After every row comes roughly how far along a hidden order it lies, from 0 to 9.
(in the rows, 128 means zero)
[139 154 159 121 130 143 159 144 104 131 114 120 129 157 129 135 120 115
 109 125 128 129 133 123 150 132 108 127 136  81 128  57 133 109 136 126
 125 128] => 4
[143 169 184 112 130 163 178 152  99 125  98 123 129 179 122 139 124 117
  97 122 130 134 133 118 166 139  88 111 138  77 123   8 142 107 140 124
 129 121] => 8
[129 138 139 116 127 149 141 126 131 116 106 140 118 152 111 126 139 145
  98 120 131 137 127 116 139 138 120  98 130 166 119  87 145 130 129 126
 139 115] => 0
[132 140 145 122 128 140 147 132 121 125 114 130 126 149 122 129 129 131
 107 123 129 132 129 121 143 133 118 117 132 127 125  80 137 122 132 126
 131 121] => 1
[141 171 188 105 130 176 177 152 108 115  92 133 124 180 113 138 135 130
  75 117 131 138 131 113 168 144  98  89 135 108 118   1 151 120 138 124
 137 114] => 9
[135 152 153 119 129 150 152 142 116 125 114 127 122 152 126 131 129 124
 109 126 129 130 130 122 142 134 110 118 133 100 125  73 137 120 133 126
 131 124] => 3
[138 159 181 108 130 169 177 132 108 115  84 134 140 186 105 141 130 143
  64 107 132 145 129 108 180 145 107  78 134 164 116   1 152 119 137 123
 136 106] => 8
[131 137 141 120 128 142 145 128 124 122 109 133 124 151 117 128 132 137
 103 121 130 134 128 119 141 135 120 110 132 146 124  88 141 125 131 126
 134 118] => 0
[132 148 151 117 128 149 146 140 123 121 113 133 119 153 118 128 136 131
 107 125 130 132 129 121 135 136 112 110 131 120 123  76 141 128 131 126
 135 122] => 2
[135 134 154 119 130 143 172 110 106 124  90 130 149 171 109 138 119 147
  73 107 131 144 128 109 174 137 122  97 136 190 121  39 146 111 135 123
 129 106] => 3
[133 136 149 118 129 146 162 117 114 120  95 134 138 169 107 134 127 147
  74 112 131 142 128 110 164 139 119  96 134 182 121  51 148 118 133 124
 133 110] => 2
[136 127 137 129 130 124 163 116 102 135 109 120 144 152 120 133 110 129
  97 117 129 133 130 119 159 129 123 128 139 139 128  73 134 102 135 125
 121 117] => 0
[134 131 138 125 130 132 162 115 108 129 104 126 140 157 114 133 117 136
  90 115 130 137 129 115 162 132 123 117 138 154 125  65 139 108 134 124
 126 113] => 0
[137 136 159 118 131 145 175 113 100 124  85 127 153 174 108 142 117 144
  65 105 131 145 129 110 182 139 119  95 138 183 121  21 145 109 137 122
 128 105] => 5
[125 143 142 108 126 165 139 127 146 104 100 153 107 158 100 122 154 159
  89 117 133 141 124 109 134 143 118  77 126 199 114  86 158 151 127 126
 150 106] => 0
[140 161 170 116 129 156 163 150 108 126 111 124 126 162 125 134 127 117
 103 126 129 131 132 123 150 135 103 118 135  77 125  44 137 114 136 126
 130 124] => 5
[133 136 139 124 129 135 150 127 114 128 115 127 130 154 122 130 123 129
 110 121 129 132 129 121 146 131 120 122 134 124 126  88 135 116 132 126
 128 120] => 1
[133 133 145 123 129 135 157 115 110 126 102 128 138 158 111 131 121 140
  85 114 130 139 129 113 159 134 122 111 137 165 124  63 142 111 133 124
 128 112] => 1
[149 158 183 119 133 146 197 133  74 136  88 110 158 187 121 148 101 116
  72 111 129 138 135 118 194 135 102 119 144  98 126   1 135  84 144 122
 117 117] => 9
[130 133 137 123 129 137 154 121 117 125 108 129 131 153 116 129 125 137
  98 118 130 135 129 117 151 133 122 115 135 152 124  79 140 118 132 125
 130 116] => 0
[142 166 180 115 130 157 170 153 101 127 107 122 127 171 126 136 123 113
  99 124 129 131 133 120 158 136  99 118 137  69 125  34 137 108 138 125
 128 124] => 7
[134 143 146 120 129 143 146 134 120 125 116 129 122 151 124 130 129 129
 105 124 129 132 129 121 142 134 117 117 132 118 125  88 137 122 132 126
 131 122] => 1
[132 134 140 123 129 137 149 124 118 125 112 129 129 151 117 129 126 134
 102 121 130 134 129 118 146 133 121 117 133 133 125  84 140 119 130 126
 130 119] => 0
[139 143 168 117 131 149 183 117  95 125  84 125 157 184 109 145 113 140
  64 105 131 145 130 109 188 139 114  97 138 167 121   4 145 104 139 122
 127 107] => 7
[131 135 144 118 129 146 160 116 116 119  96 135 133 164 106 132 129 147
  83 112 131 142 127 112 160 138 120  97 134 180 121  58 147 121 133 125
 134 108] => 1
